Here is a tiny trained network, its code and every weight. The questions are about switching its units off for an input and a class, where a switched-off unit gives its printed mean instead of its output.

import numpy as np


def w(rows, s, z=0):
    codes = np.array(rows[::2]) - 128.0
    scale = np.full(codes.shape[1], s)
    scale[-1] = z or s
    return codes * scale


def f(y):
    return y / 2 * (1 + np.tanh(0.7978845608 * (y + 0.044715 * y**3)))


def log_softmax(a):
    a = a - a.max(-1, keepdims=True)
    return a - np.log(np.exp(a).sum(-1, keepdims=True))


def net(x, mask):
    res = np.array(x, float).reshape(1, 6) / 4 @ E
    y = f(res @ A[0][:, :-1].T + A[0][:, -1])
    res = res + np.where(mask, y, B[0][:, -1]) @ B[0][:, :-1]
    return log_softmax(res[-1] @ U[:, :-1].T + U[:, -1])


A, B = {}, {}
E = w([
[137,31,78,123,100,32,158,106,79],'x0',
[203,186,99,59,152,88,228,219,206],'x1',
[2,46,143,135,208,119,166,235,134],'x2',
[131,130,129,122,139,129,129,124,132],'x3',
[90,195,163,91,114,134,220,96,27],'x4',
[156,118,29,71,158,220,121,144,84],'x5',
],0.0056)
A[0] = w([
[124,237,193,129,155,213,79,142,200,82],'n0',
[190,68,73,115,120,6,150,96,92,79],'n1',
[173,105,14,100,144,207,81,146,90,133],'n2',
[175,159,97,116,109,81,165,185,190,154],'n3',
[45,94,122,141,143,148,140,201,147,49],'n4',
[93,102,137,159,110,138,39,108,117,113],'n5',
[173,151,103,99,149,101,210,148,187,2],'n6',
[78,102,136,150,136,150,77,59,78,44],'n7',
[120,155,239,169,109,17,99,95,190,70],'n8',
[245,195,101,137,67,123,92,56,114,44],'n9',
[178,87,84,153,101,122,27,143,227,19],'n10',
[109,218,159,110,94,132,224,97,2,43],'n11',
],0.011,0.0064)
B[0] = w([
[113,23,73,154,31,122,151,105,88,227],'n0',
[94,40,92,161,38,152,149,114,117,213],'n1',
[149,193,87,108,143,176,210,118,125,236],'n2',
[207,138,198,170,147,114,110,42,110,220],'n3',
[46,87,222,100,163,132,139,141,132,193],'n4',
[201,127,181,151,127,138,114,89,106,201],'n5',
[124,169,199,132,92,246,8,173,124,167],'n6',
[175,155,171,127,81,182,60,155,118,184],'n7',
[134,211,54,75,163,212,213,145,119,223],'n8',
[17,120,251,115,169,76,154,142,110,254],'n9',
[140,62,64,125,196,149,58,211,204,197],'n10',
[176,63,72,149,188,140,84,162,219,216],'n11',
],0.017,0.0073)
U = w([
[134,92,111,133,173,122,108,159,177,133],'0',
[157,146,174,135,107,160,90,108,99,96],'1',
[116,121,134,129,127,123,147,112,130,254],'2',
[62,107,175,115,152,119,153,135,121,93],'3',
[104,84,105,145,72,132,151,113,115,97],'4',
[125,157,110,100,142,161,180,127,126,103],'5',
[132,166,78,128,133,7,121,81,117,143],'6',
[97,191,90,104,100,45,76,138,109,101],'7',
],0.012,0.017)

Each question gives the input, the list of numbers given to net, and the class t.
The units are the neurons (one row each of A and B). Each row of codes is followed by its name. A weight is (code - 128) times the scale printed after its matrix; where a second scale follows, it is the last column's (A, B and U).
mask holds one flag per neuron, in row order. A switched-off neuron (its flag False) gives its mean, the last column of its row in B, instead of its output. The means were averaged over made-up inputs and are rounded, as every weight is.
A unit's drop is (log p(t) with every unit on - log p(t) with that unit switched off) / (log p(t) with every unit on - log p(t) with every unit switched off).
The circuit of an input: a set's keep is (log p(t) with only the set's units on - log p(t) with every unit switched off) / (log p(t) with every unit on - log p(t) with every unit switched off). Starting from all 12 units, units are removed one at a time, each time the one whose removal leaves the highest keep (on an exact tie, the one counted first), for as long as the keep stays at least 0.8.
units of the circuit, in order: the units of the circuit, biggest drop first
unit that matters most: the unit with the biggest drop
k most important neurons: the k neurons with the biggest drops, biggest first
drop when u is switched off: that unit's drop, to one decimal
input [2,5,-7,-3,-4,2], class 3: units of the circuit, in order	[n9]
input [0,-5,-8,-4,5,-6], class 3: 2 most important neurons	[n9 n2]
input [-2,-6,4,-2,8,-7], class 0: 2 most important neurons	[n11 n2]
input [-6,7,3,7,6,-7], class 1: 4 most important neurons	[n6 n3 n10 n2]
input [6,-5,6,-3,-3,-7], class 5: 3 most important neurons	[n8 n9 n0]
input [-3,1,5,4,6,5], class 0: 3 most important neurons	[n11 n9 n8]
input [5,-6,6,-3,5,0], class 1: 2 most important neurons	[n7 n9]
input [6,6,-7,1,5,-7], class 3: 3 most important neurons	[n9 n0 n2]
input [-8,2,-7,-3,-2,-6], class 4: 2 most important neurons	[n0 n4]
input [2,8,5,-8,-1,8], class 1: 2 most important neurons	[n6 n3]
input [6,-1,-8,-3,-7,-6], class 3: 3 most important neurons	[n9 n11 n1]
input [-7,8,6,-5,1,6], class 1: 3 most important neurons	[n6 n3 n9]
input [8,1,-8,0,6,-2], class 3: 2 most important neurons	[n9 n0]
input [-2,-7,-3,-4,5,-1], class 1: unit that matters most	n7
input [5,3,-2,3,2,3], class 4: 2 most important neurons	[n1 n8]
input [5,3,-3,5,1,-8], class 5: 2 most important neurons	[n8 n0]
input [4,1,3,-3,6,-3], class 0: drop when n0 is switched off	0.1
input [0,4,-2,4,5,5], class 0: drop when n6 is switched off	0.0
input [8,5,0,6,-4,-2], class 4: drop when n1 is switched off	1.9
input [-5,-4,-5,-5,1,-7], class 5: drop when n9 is switched off	-0.1
input [-3,2,-3,5,0,8], class 5: units of the circuit, in order	[n2]
